Below is a small trained network, with its code and all its weights. Each question gives an input and a target symbol and asks what happens when units are switched off, that is, made to give their printed mean instead of their output.

import numpy as np


def w(rows, s, z=0):
    codes = np.array(rows[::2]) - 128.0
    scale = np.full(codes.shape[1], s)
    scale[-1] = z or s
    return codes * scale


def norm(h):
    return h / np.sqrt((h * h).mean(-1, keepdims=True) + 1e-5)


def f(y):
    return y / 2 * (1 + np.tanh(0.7978845608 * (y + 0.044715 * y**3)))


def softmax(a):
    e = np.exp(a - a.max(-1, keepdims=True))
    return e / e.sum(-1, keepdims=True)


def log_softmax(a):
    a = a - a.max(-1, keepdims=True)
    return a - np.log(np.exp(a).sum(-1, keepdims=True))


def net(x, mask):
    ids = ['ΛΞδηπτ'.index(c) for c in x.split()]
    T = len(ids)
    res = E[ids] + P[:T]
    r = norm(res)
    for j in range(2):
        rows = slice(2 * j, 2 * j + 2)
        q, k, v = (r @ M[0][rows].T for M in (Q, K, V))
        z = softmax(np.where(np.tri(T) > 0, q @ k.T / 2**0.5, -1e9)) @ v
        o = O[0][rows]
        res = res + np.where(mask[j], z, o[:, -1]) @ o[:, :-1]
    y = f(norm(res) @ A[0][:, :-1].T + A[0][:, -1])
    res = res + np.where(mask[2:18], y, B[0][:, -1]) @ B[0][:, :-1]
    return log_softmax(norm(res)[-1] @ U[:, :-1].T + U[:, -1])


Q, K, V, O, A, B = {}, {}, {}, {}, {}, {}
E = w([
[82,109,128,151],'Λ',
[192,161,72,87],'Ξ',
[1,173,93,154],'δ',
[81,129,140,126],'η',
[171,97,142,231],'π',
[60,156,100,181],'τ',
],0.0041)
P = w([
[134,56,15,100],'0',
[47,252,149,215],'1',
[115,158,71,224],'2',
[106,96,170,101],'3',
[114,248,176,207],'4',
[175,148,65,177],'5',
],0.0041)
Q[0] = w([
[91,149,220,84],'H1',
[171,204,168,140],'H1',
[103,137,219,163],'H2',
[148,250,118,115],'H2',
],0.023)
K[0] = w([
[54,102,111,96],'H1',
[118,98,52,114],'H1',
[59,98,102,146],'H2',
[158,125,3,87],'H2',
],0.024)
V[0] = w([
[165,44,173,246],'H1',
[119,46,172,47],'H1',
[64,100,115,60],'H2',
[154,181,132,63],'H2',
],0.013)
O[0] = w([
[158,37,35,255,255],'H1',
[57,115,69,61,17],'H1',
[93,95,209,81,147],'H2',
[192,185,121,44,4],'H2',
],0.0081,0.0076)
A[0] = w([
[122,180,96,129,135],'N1',
[64,82,87,142,7],'N2',
[151,133,52,173,146],'N3',
[143,129,119,128,119],'N4',
[136,115,138,123,139],'N5',
[182,168,101,135,99],'N6',
[133,81,120,145,112],'N7',
[101,87,124,73,107],'N8',
[149,65,10,175,3],'N9',
[102,198,136,189,69],'N10',
[222,66,91,57,143],'N11',
[99,113,141,193,117],'N12',
[154,113,145,134,122],'N13',
[182,183,100,164,92],'N14',
[111,231,109,101,56],'N15',
[112,30,50,55,105],'N16',
],0.013,0.0048)
B[0] = w([
[159,95,183,137,117],'N1',
[130,31,127,145,152],'N2',
[160,188,170,187,234],'N3',
[112,126,150,104,124],'N4',
[120,126,116,130,132],'N5',
[84,162,168,96,131],'N6',
[103,90,131,139,174],'N7',
[104,153,84,176,135],'N8',
[212,255,65,191,254],'N9',
[169,184,146,78,158],'N10',
[151,195,76,14,123],'N11',
[149,97,74,67,250],'N12',
[101,124,124,111,137],'N13',
[67,106,211,126,158],'N14',
[178,46,123,166,127],'N15',
[223,181,234,114,136],'N16',
],0.024,0.0076)
U = w([
[203,26,201,138,1],'Λ',
[187,163,74,2,75],'Ξ',
[17,148,114,145,122],'δ',
[121,184,255,101,43],'η',
[175,173,51,205,222],'π',
[100,23,54,100,234],'τ',
],0.0073,0.0015)

Each question gives the input, a string of symbols that net reads in full, and the target symbol t.
The units are the heads (2 rows each of Q, K, V and O) and the neurons (one row each of A and B). Each row of codes is followed by its name. A weight is (code - 128) times the scale printed after its matrix; where a second scale follows, it is the last column's (O, A, B and U).
mask holds one flag per unit, heads first, then neurons. A switched-off unit (its flag False) gives its mean, the last column of its rows in O or B, instead of its output. The means were averaged over made-up inputs and are rounded, as every weight is.
A unit's drop is (log p(t) with every unit on - log p(t) with that unit switched off) / (log p(t) with every unit on - log p(t) with every unit switched off).
The circuit of an input: a set's keep is (log p(t) with only the set's units on - log p(t) with every unit switched off) / (log p(t) with every unit on - log p(t) with every unit switched off). Starting from the 12 units with the biggest drops (on a tie, the unit counted first), units are removed one at a time, each time the one whose removal leaves the highest keep (on an exact tie, the one counted first), for as long as the keep stays at least 0.8.
units of the circuit, in order: the units of the circuit, biggest drop first
unit that matters most: the unit with the biggest drop
top k neurons: the k neurons with the biggest drops, biggest first
which heads matter: for each layer, one digit per head in row order, 1 if its drop is at least 0.15 and else 0, layers parted by /
drop when u is switched off: that unit's drop, to one decimal
input δ τ η, target Λ: units of the circuit, in order => N9, H1
input Ξ π Λ τ, target τ: unit that matters most => N9
input π π Ξ τ, target τ: which heads matter => 00
input π π τ Ξ Λ τ, target η: units of the circuit, in order => H2, N14, N6
input δ π τ π δ, target η: top 2 neurons => N12, N9
input τ δ τ π Λ, target Ξ: which heads matter => 10
input Ξ τ π Λ δ, target Λ: units of the circuit, in order => N15, H1, N9
input Ξ τ δ, target η: units of the circuit, in order => H1, H2, N9
input τ η η, target τ: top 2 neurons => N3, N9
input δ τ τ π Λ, target η: units of the circuit, in order => H1, N9
input Ξ τ δ τ Ξ, target Λ: units of the circuit, in order => N15, H1, N9
input Ξ π Λ δ π, target Λ: top 4 neurons => N15, N9, N3, N12
input η η Ξ δ π, target δ: top 4 neurons => N9, N12, N3, N16
input Ξ δ π π η, target Λ: top 3 neurons => N15, N9, N12
input Ξ τ π π π, target Λ: unit that matters most => N15
input π τ δ Ξ Ξ τ, target η: top 2 neurons => N12, N9
input τ τ τ π π, target Ξ: drop when N8 is switched off => 0.0
input τ η τ, target Λ: drop when N11 is switched off => 0.1
input Λ π π δ π, target τ: drop when H2 is switched off => 0.3
